Below are the code and all the weights of a small trained network. Each question names an input and a target symbol and asks about switching units off, where a switched-off unit gives its printed mean instead of its output.

import numpy as np


def w(rows, s, z=0):
    codes = np.array(rows[::2]) - 128.0
    scale = np.full(codes.shape[1], s)
    scale[-1] = z or s
    return codes * scale


def norm(h):
    return h / np.sqrt((h * h).mean(-1, keepdims=True) + 1e-5)


def f(y):
    return np.maximum(y, 0)


def softmax(a):
    e = np.exp(a - a.max(-1, keepdims=True))
    return e / e.sum(-1, keepdims=True)


def log_softmax(a):
    a = a - a.max(-1, keepdims=True)
    return a - np.log(np.exp(a).sum(-1, keepdims=True))


def net(x, mask):
    ids = ['βγδεησφψ'.index(c) for c in x.split()]
    T = len(ids)
    res = E[ids] + P[:T]
    u = 0
    for l in range(2):
        q, k, v = (norm(res) @ M[l].T for M in (Q, K, V))
        z = softmax(np.where(np.tri(T) > 0, q @ k.T / 2**0.5, -1e9)) @ v
        res = res + np.where(mask[u], z, O[l][:, -1]) @ O[l][:, :-1]
        u += 1
        y = f(norm(res) @ A[l][:, :-1].T + A[l][:, -1])
        res = res + np.where(mask[u : u + 12], y, B[l][:, -1]) @ B[l][:, :-1]
        u += 12
    return log_softmax(norm(res)[-1] @ U[:, :-1].T + U[:, -1])


Q, K, V, O, A, B = {}, {}, {}, {}, {}, {}
E = w([
[110,108,102,163,127,86,168],'β',
[206,143,98,87,56,133,154],'γ',
[43,133,76,79,224,151,133],'δ',
[128,96,115,158,129,103,163],'ε',
[124,123,108,186,126,122,88],'η',
[116,130,71,4,168,188,26],'σ',
[96,116,60,109,82,200,144],'φ',
[98,88,109,173,121,94,171],'ψ',
],0.012)
P = w([
[254,234,155,109,171,146,153],'0',
[160,104,37,159,211,188,119],'1',
[136,71,83,173,181,166,108],'2',
[127,70,96,147,144,137,114],'3',
[115,75,113,131,105,117,107],'4',
[115,73,114,115,83,114,95],'5',
[107,77,115,109,48,105,82],'6',
[91,76,109,103,39,102,66],'7',
[87,76,113,109,15,110,52],'8',
[90,82,141,86,24,102,64],'9',
],0.0039)
Q[0] = w([
[65,70,105,196,159,56,71],'0.h0',
[102,141,125,254,75,107,152],'0.h0',
],0.0085)
K[0] = w([
[244,159,245,117,140,102,161],'0.h0',
[123,255,210,128,253,191,118],'0.h0',
],0.0058)
V[0] = w([
[3,144,56,125,3,117,129],'0.h0',
[61,98,115,49,128,196,204],'0.h0',
],0.0038)
O[0] = w([
[141,63,71,238,1,201,169,250],'0.h0',
[120,230,92,200,148,111,131,206],'0.h0',
],0.0055,0.00023)
A[0] = w([
[121,120,190,246,88,120,152,115],'0.n0',
[75,89,134,147,85,97,190,68],'0.n1',
[113,78,81,47,172,211,90,30],'0.n2',
[147,216,175,74,150,151,104,52],'0.n3',
[58,83,124,200,193,166,174,141],'0.n4',
[114,149,184,92,148,75,201,92],'0.n5',
[50,86,180,104,107,106,175,95],'0.n6',
[60,192,177,135,233,195,135,112],'0.n7',
[154,114,202,92,141,216,29,73],'0.n8',
[157,131,76,108,99,182,2,251],'0.n9',
[179,193,72,46,156,97,175,113],'0.n10',
[84,116,154,32,202,82,70,94],'0.n11',
],0.0055,0.0027)
B[0] = w([
[142,247,84,154,192,131,73,166],'0.n0',
[132,108,147,139,191,105,86,175],'0.n1',
[42,140,96,165,96,119,174,179],'0.n2',
[184,140,84,77,185,159,107,136],'0.n3',
[156,127,149,129,75,81,77,198],'0.n4',
[149,117,114,222,103,253,129,144],'0.n5',
[187,97,63,114,170,104,120,162],'0.n6',
[67,127,212,143,92,42,48,149],'0.n7',
[143,90,34,87,131,133,85,150],'0.n8',
[152,76,129,117,161,62,223,255],'0.n9',
[152,106,207,123,163,126,158,165],'0.n10',
[137,72,140,194,133,219,10,176],'0.n11',
],0.0055,0.006)
Q[1] = w([
[102,216,91,31,31,254,160],'1.h0',
[11,178,192,106,158,164,94],'1.h0',
],0.0088)
K[1] = w([
[95,85,58,139,8,121,162],'1.h0',
[8,86,160,156,132,139,108],'1.h0',
],0.011)
V[1] = w([
[221,141,4,192,31,104,50],'1.h0',
[147,59,98,31,83,86,34],'1.h0',
],0.005)
O[1] = w([
[92,175,187,2,240,154,38,255],'1.h0',
[166,227,8,125,204,181,106,121],'1.h0',
],0.0056,0.0028)
A[1] = w([
[90,198,131,131,175,122,122,103],'1.n0',
[113,116,185,96,169,108,123,104],'1.n1',
[106,108,117,159,130,73,115,60],'1.n2',
[115,109,190,110,94,67,147,74],'1.n3',
[164,147,116,146,130,133,95,76],'1.n4',
[137,187,89,142,87,164,200,3],'1.n5',
[133,123,141,127,9,121,152,56],'1.n6',
[64,141,140,125,105,171,70,106],'1.n7',
[156,132,113,116,134,104,112,88],'1.n8',
[151,135,106,108,162,108,117,148],'1.n9',
[98,86,116,131,131,109,121,154],'1.n10',
[158,137,140,155,92,107,154,177],'1.n11',
],0.013,0.004)
B[1] = w([
[108,94,231,211,141,80,100,161],'1.n0',
[84,220,58,117,62,174,72,179],'1.n1',
[157,163,132,58,85,177,165,231],'1.n2',
[64,129,86,163,165,178,204,183],'1.n3',
[91,118,99,143,134,161,174,154],'1.n4',
[23,254,146,199,137,232,68,164],'1.n5',
[61,59,93,79,112,43,90,174],'1.n6',
[181,165,154,57,86,40,155,190],'1.n7',
[121,146,128,133,121,121,180,179],'1.n8',
[123,114,164,110,119,110,168,226],'1.n9',
[142,176,158,111,145,167,113,253],'1.n10',
[138,147,120,84,124,125,44,184],'1.n11',
],0.0081,0.0059)
U = w([
[123,166,59,179,167,62,198,229],'β',
[119,101,78,71,253,147,77,93],'γ',
[36,203,91,156,103,255,137,72],'δ',
[187,158,5,161,43,93,59,39],'ε',
[90,183,239,99,157,59,72,68],'η',
[73,23,127,129,66,104,182,251],'σ',
[182,79,167,140,42,211,48,172],'φ',
[232,157,157,61,96,173,239,88],'ψ',
],0.0075,0.0019)

Each question gives the input, a string of symbols that net reads in full, and the target symbol t.
The units are the heads (2 rows each of Q, K, V and O) and the neurons (one row each of A and B). Each row of codes is followed by its name. A weight is (code - 128) times the scale printed after its matrix; where a second scale follows, it is the last column's (O, A, B and U).
mask holds one flag per unit, layer by layer, with each layer's heads first. A switched-off unit (its flag False) gives its mean, the last column of its rows in O or B, instead of its output. The means were averaged over made-up inputs and are rounded, as every weight is.
A unit's drop is (log p(t) with every unit on - log p(t) with that unit switched off) / (log p(t) with every unit on - log p(t) with every unit switched off).
The circuit of an input: a set's keep is (log p(t) with only the set's units on - log p(t) with every unit switched off) / (log p(t) with every unit on - log p(t) with every unit switched off). Starting from the 12 units with the biggest drops (on a tie, the unit counted first), units are removed one at a time, each time the one whose removal leaves the highest keep (on an exact tie, the one counted first), for as long as the keep stays at least 0.8.
circuit, biggest first: the units of the circuit, biggest drop first
k most important neurons: the k neurons with the biggest drops, biggest first
top k neurons in layer l: the k neurons of layer l with the biggest drops, biggest first
input φ γ γ β, target η: circuit, biggest first : [1.h0, 1.n0]
input δ γ η δ ε γ β, target ε: circuit, biggest first : [1.h0, 0.n7, 1.n11]
input η ε γ δ ψ γ η ψ, target γ: circuit, biggest first : [0.h0, 1.h0, 0.n8]
input β ε σ ε, target σ: circuit, biggest first : [1.h0, 0.h0, 0.n10, 0.n5]
input β η σ δ β, target σ: circuit, biggest first : [1.h0, 0.h0, 0.n10, 0.n5]
input γ η γ, target σ: circuit, biggest first : [1.n6, 0.n0, 1.n10]
input φ φ ε η η η ε, target η: circuit, biggest first : [1.h0, 0.n0, 1.n0]
input σ η η δ, target η: 3 most important neurons : [0.n7, 1.n7, 0.n11]
input φ ψ ψ ψ ψ, target η: 3 most important neurons : [0.n0, 0.n9, 1.n0]
input ψ φ ε β γ φ η η, target δ: circuit, biggest first : [1.h0, 1.n3, 0.n9, 1.n1]
input δ φ σ γ η, target ε: circuit, biggest first : [1.h0, 1.n11]
input β η ψ η γ φ ψ ψ δ, target η: 2 most important neurons : [1.n7, 1.n0]
input φ ψ φ η, target η: 2 most important neurons : [0.n0, 1.n0]
input σ γ γ φ δ β, target β: top neuron in layer 0 : [0.n8]
input ψ σ γ η δ ε η η, target δ: 2 most important neurons : [0.n9, 1.n3]
input γ ψ δ δ η, target ψ: 2 most important neurons : [0.n10, 1.n2]
input σ φ γ η η ψ, target β: top 2 neurons in layer 0 : [0.n10, 0.n8]
input δ φ β ψ γ ε, target ε: top neuron in layer 1 : [1.n11]
input γ φ γ σ σ η γ γ ε, target ψ: 2 most important neurons : [0.n10, 1.n2]
input δ ε φ γ η ε, target ε: most important neuron : [0.n10]
input φ β β η δ ψ δ ψ, target η: 3 most important neurons : [0.n0, 1.n0, 0.n9]
input ψ β ε η ψ σ η σ ε, target δ: 2 most important neurons : [1.n3, 1.n1]
